Below is a small trained network, with its code and all its weights. Each question gives an input and a class and asks what happens when units are switched off, that is, made to give their printed mean instead of their output.

import numpy as np


def w(rows, s, z=0):
    codes = np.array(rows[::2]) - 128.0
    scale = np.full(codes.shape[1], s)
    scale[-1] = z or s
    return codes * scale


def f(y):
    return y / 2 * (1 + np.tanh(0.7978845608 * (y + 0.044715 * y**3)))


def log_softmax(a):
    a = a - a.max(-1, keepdims=True)
    return a - np.log(np.exp(a).sum(-1, keepdims=True))


def net(x, mask):
    res = np.array(x, float).reshape(1, 6) / 4 @ E
    y = f(res @ A[0][:, :-1].T + A[0][:, -1])
    res = res + np.where(mask, y, B[0][:, -1]) @ B[0][:, :-1]
    return log_softmax(res[-1] @ U[:, :-1].T + U[:, -1])


A, B = {}, {}
E = w([
[90,9,47,150,129,140,178],'x0',
[137,111,143,132,125,125,129],'x1',
[133,119,134,123,129,124,128],'x2',
[87,94,164,79,114,226,119],'x3',
[68,108,136,100,47,89,91],'x4',
[133,116,141,136,122,127,132],'x5',
],0.016)
A[0] = w([
[85,90,37,94,133,95,168,193],'neuron 1',
[74,112,116,60,40,58,91,211],'neuron 2',
[155,133,132,165,164,56,243,145],'neuron 3',
[105,156,144,135,89,50,120,211],'neuron 4',
[148,90,53,169,168,215,211,134],'neuron 5',
[163,158,77,141,87,90,195,235],'neuron 6',
[151,129,84,153,156,180,135,206],'neuron 7',
[149,96,88,170,118,135,174,168],'neuron 8',
[218,165,116,120,177,93,116,253],'neuron 9',
[102,125,140,63,94,136,130,154],'neuron 10',
[87,127,166,81,117,246,144,250],'neuron 11',
[169,199,171,144,159,180,92,242],'neuron 12',
[127,136,120,117,67,155,99,97],'neuron 13',
[151,141,95,173,111,65,105,248],'neuron 14',
[36,53,90,158,89,99,115,116],'neuron 15',
[75,152,151,140,22,90,66,205],'neuron 16',
[136,159,173,77,149,154,99,229],'neuron 17',
[50,123,113,128,131,47,168,172],'neuron 18',
],0.012,0.0049)
B[0] = w([
[107,94,153,167,211,101,156,225],'neuron 1',
[83,146,214,79,125,132,101,238],'neuron 2',
[144,142,95,178,129,99,162,215],'neuron 3',
[155,158,123,54,92,78,106,204],'neuron 4',
[109,92,84,111,155,130,121,243],'neuron 5',
[147,114,117,130,142,28,173,201],'neuron 6',
[173,87,84,101,187,143,145,185],'neuron 7',
[115,72,124,81,174,90,144,192],'neuron 8',
[197,174,114,173,160,111,120,242],'neuron 9',
[120,165,174,156,114,177,113,174],'neuron 10',
[84,97,104,119,130,216,147,248],'neuron 11',
[200,154,173,180,90,163,148,249],'neuron 12',
[81,132,145,84,124,140,87,154],'neuron 13',
[168,141,154,85,159,3,94,216],'neuron 14',
[28,129,181,163,197,124,92,232],'neuron 15',
[87,151,164,83,75,129,99,231],'neuron 16',
[163,140,163,112,87,168,177,209],'neuron 17',
[88,139,171,139,119,70,116,187],'neuron 18',
],0.011,0.016)
U = w([
[210,185,113,212,133,104,143,217],'0',
[152,187,108,56,63,68,56,136],'1',
[140,79,47,180,154,71,184,104],'2',
[91,89,151,118,133,46,121,23],'3',
[164,139,129,218,119,254,175,248],'4',
[109,154,131,65,50,200,105,65],'5',
[102,41,19,63,146,190,131,186],'6',
[46,128,130,182,161,195,67,16],'7',
],0.0092,0.0015)

Each question gives the input, the list of numbers given to net, and the class t.
The units are the neurons (one row each of A and B). Each row of codes is followed by its name. A weight is (code - 128) times the scale printed after its matrix; where a second scale follows, it is the last column's (A, B and U).
mask holds one flag per neuron, in row order. A switched-off neuron (its flag False) gives its mean, the last column of its row in B, instead of its output. The means were averaged over made-up inputs and are rounded, as every weight is.
A unit's drop is (log p(t) with every unit on - log p(t) with that unit switched off) / (log p(t) with every unit on - log p(t) with every unit switched off).
The circuit of an input: a set's keep is (log p(t) with only the set's units on - log p(t) with every unit switched off) / (log p(t) with every unit on - log p(t) with every unit switched off). Starting from the 12 units with the biggest drops (on a tie, the unit counted first), units are removed one at a time, each time the one whose removal leaves the highest keep (on an exact tie, the one counted first), for as long as the keep stays at least 0.8.
units of the circuit, in order: the units of the circuit, biggest drop first
top k neurons: the k neurons with the biggest drops, biggest first
drop when u is switched off: that unit's drop, to one decimal
input [-5,-4,1,3,0,-7], class 4: units of the circuit, in order : [neuron 12; neuron 14]
input [5,-1,-8,5,2,6], class 7: units of the circuit, in order : [neuron 15]
input [0,7,-6,-2,2,0], class 1: units of the circuit, in order : [neuron 1; neuron 15]
input [2,-5,-6,1,1,1], class 7: units of the circuit, in order : [neuron 14; neuron 6]
input [8,4,-3,1,3,-6], class 7: top 2 neurons : [neuron 15; neuron 14]
input [5,-8,4,5,0,-7], class 6: top 2 neurons : [neuron 5; neuron 12]
input [3,-6,-7,-5,0,-6], class 2: top 3 neurons : [neuron 2; neuron 16; neuron 3]
input [1,-6,-4,5,6,1], class 7: drop when neuron 15 is switched off : 0.8
input [-4,-3,-3,1,-5,-1], class 4: drop when neuron 14 is switched off : 0.3
input [-3,4,1,0,-2,-8], class 0: top 2 neurons : [neuron 11; neuron 9]
input [-1,-7,4,-8,6,8], class 1: drop when neuron 4 is switched off : 0.3
input [0,-2,7,6,8,2], class 5: drop when neuron 16 is switched off : 0.7
